Here is a tiny trained network, its code and every weight. The questions are about switching its units off for an input and a class, where a switched-off unit gives its printed mean instead of its output.

import numpy as np


def w(rows, s, z=0):
    codes = np.array(rows[::2]) - 128.0
    scale = np.full(codes.shape[1], s)
    scale[-1] = z or s
    return codes * scale


def norm(h):
    return h / np.sqrt((h * h).mean(-1, keepdims=True) + 1e-5)


def f(y):
    return y / 2 * (1 + np.tanh(0.7978845608 * (y + 0.044715 * y**3)))


def log_softmax(a):
    a = a - a.max(-1, keepdims=True)
    return a - np.log(np.exp(a).sum(-1, keepdims=True))


def net(x, mask):
    res = np.array(x, float).reshape(1, 8) / 4 @ E
    u = 0
    for l in range(2):
        y = f(norm(res) @ A[l][:, :-1].T + A[l][:, -1])
        res = res + np.where(mask[u : u + 16], y, B[l][:, -1]) @ B[l][:, :-1]
        u += 16
    return log_softmax(norm(res)[-1] @ U[:, :-1].T + U[:, -1])


A, B = {}, {}
E = w([
[112,121,120,113],'x0',
[131,129,123,130],'x1',
[136,121,127,128],'x2',
[235,145,119,2],'x3',
[143,47,230,118],'x4',
[147,122,120,138],'x5',
[184,226,196,182],'x6',
[121,133,125,121],'x7',
],0.0095)
A[0] = w([
[65,114,181,226,151],'L0N0',
[152,151,137,54,47],'L0N1',
[125,163,35,136,117],'L0N2',
[167,2,196,115,123],'L0N3',
[89,90,83,83,102],'L0N4',
[160,117,119,161,2],'L0N5',
[187,147,148,59,130],'L0N6',
[113,172,196,121,82],'L0N7',
[85,74,67,101,136],'L0N8',
[112,13,118,110,95],'L0N9',
[202,142,102,47,120],'L0N10',
[53,126,148,155,153],'L0N11',
[152,160,62,124,74],'L0N12',
[186,178,206,161,133],'L0N13',
[196,158,156,78,142],'L0N14',
[129,184,46,142,124],'L0N15',
],0.015,0.0078)
B[0] = w([
[149,48,100,184,254],'L0N0',
[110,43,53,219,163],'L0N1',
[188,138,161,44,192],'L0N2',
[142,115,243,64,243],'L0N3',
[47,215,99,173,184],'L0N4',
[119,117,201,97,110],'L0N5',
[101,58,132,220,223],'L0N6',
[68,165,180,138,144],'L0N7',
[101,145,85,52,214],'L0N8',
[86,129,160,73,213],'L0N9',
[103,49,40,210,248],'L0N10',
[179,63,107,169,196],'L0N11',
[198,194,156,125,155],'L0N12',
[41,244,174,98,217],'L0N13',
[75,88,156,207,221],'L0N14',
[225,138,134,53,199],'L0N15',
],0.011,0.0081)
A[1] = w([
[97,162,123,102,2],'L1N0',
[69,147,83,228,164],'L1N1',
[79,52,71,125,46],'L1N2',
[235,170,48,118,124],'L1N3',
[155,216,67,82,55],'L1N4',
[130,196,168,50,17],'L1N5',
[7,155,51,145,208],'L1N6',
[147,186,162,93,2],'L1N7',
[214,178,31,103,164],'L1N8',
[181,206,181,206,87],'L1N9',
[94,105,70,184,122],'L1N10',
[88,104,201,154,71],'L1N11',
[168,110,116,8,86],'L1N12',
[100,86,70,73,76],'L1N13',
[207,56,108,207,161],'L1N14',
[158,195,169,229,20],'L1N15',
],0.011,0.0068)
B[1] = w([
[31,37,172,199,112],'L1N0',
[92,160,86,129,236],'L1N1',
[62,130,83,199,170],'L1N2',
[231,115,199,128,187],'L1N3',
[212,169,155,110,154],'L1N4',
[17,28,3,172,136],'L1N5',
[53,186,99,148,240],'L1N6',
[55,51,102,139,122],'L1N7',
[237,125,218,88,204],'L1N8',
[22,136,112,129,167],'L1N9',
[70,71,44,145,195],'L1N10',
[201,81,135,31,168],'L1N11',
[115,169,153,23,163],'L1N12',
[7,145,51,135,156],'L1N13',
[113,10,46,204,254],'L1N14',
[21,141,150,141,156],'L1N15',
],0.011,0.0071)
U = w([
[161,105,105,100,247],'0',
[146,5,24,215,2],'1',
[143,111,126,79,182],'2',
[253,88,255,46,57],'3',
[39,198,108,41,60],'4',
],0.007,0.0052)

Each question gives the input, the list of numbers given to net, and the class t.
The units are the neurons (one row each of A and B). Each row of codes is followed by its name. A weight is (code - 128) times the scale printed after its matrix; where a second scale follows, it is the last column's (A, B and U).
mask holds one flag per neuron, layer by layer. A switched-off neuron (its flag False) gives its mean, the last column of its row in B, instead of its output. The means were averaged over made-up inputs and are rounded, as every weight is.
A unit's drop is (log p(t) with every unit on - log p(t) with that unit switched off) / (log p(t) with every unit on - log p(t) with every unit switched off).
The circuit of an input: a set's keep is (log p(t) with only the set's units on - log p(t) with every unit switched off) / (log p(t) with every unit on - log p(t) with every unit switched off). Starting from the 12 units with the biggest drops (on a tie, the unit counted first), units are removed one at a time, each time the one whose removal leaves the highest keep (on an exact tie, the one counted first), for as long as the keep stays at least 0.8.
units of the circuit, in order: the units of the circuit, biggest drop first
top k neurons: the k neurons with the biggest drops, biggest first
top k neurons in layer l: the k neurons of layer l with the biggest drops, biggest first
drop of u: that unit's drop, to one decimal
input [-1,8,-3,-1,3,-1,3,1], class 3: units of the circuit, in order	[L0N10]
input [-3,6,6,8,-6,-5,5,3], class 1: top 2 neurons in layer 0	[L0N14, L0N6]
input [-3,7,-4,-3,5,2,0,4], class 3: top 2 neurons in layer 0	[L0N3, L0N10]
input [7,0,1,-2,-5,-3,8,-6], class 4: top 3 neurons	[L0N13, L1N9, L1N5]
input [5,-8,-2,8,-8,2,6,-2], class 1: top 3 neurons	[L0N10, L0N6, L0N14]
input [4,6,-2,6,-1,-2,-7,-4], class 4: units of the circuit, in order	[L0N4, L1N14]
input [3,1,0,-2,5,4,-6,4], class 4: top 2 neurons	[L0N8, L0N4]
input [-6,4,-4,-5,8,2,-8,-5], class 3: top 2 neurons	[L0N3, L0N10]
input [1,2,-2,5,7,-1,-4,-7], class 3: top 2 neurons	[L0N3, L0N0]
input [-6,-2,2,-4,1,-2,-7,-1], class 4: top 2 neurons in layer 1	[L1N14, L1N6]
input [7,-5,0,0,-8,-4,8,8], class 3: drop of L0N15	0.2
input [-3,3,6,7,4,3,3,-7], class 1: drop of L0N10	0.4
input [2,7,4,0,-5,-5,-8,-6], class 4: drop of L1N8	-0.1
input [-4,-7,8,-2,6,-6,8,8], class 4: units of the circuit, in order	[L0N13]
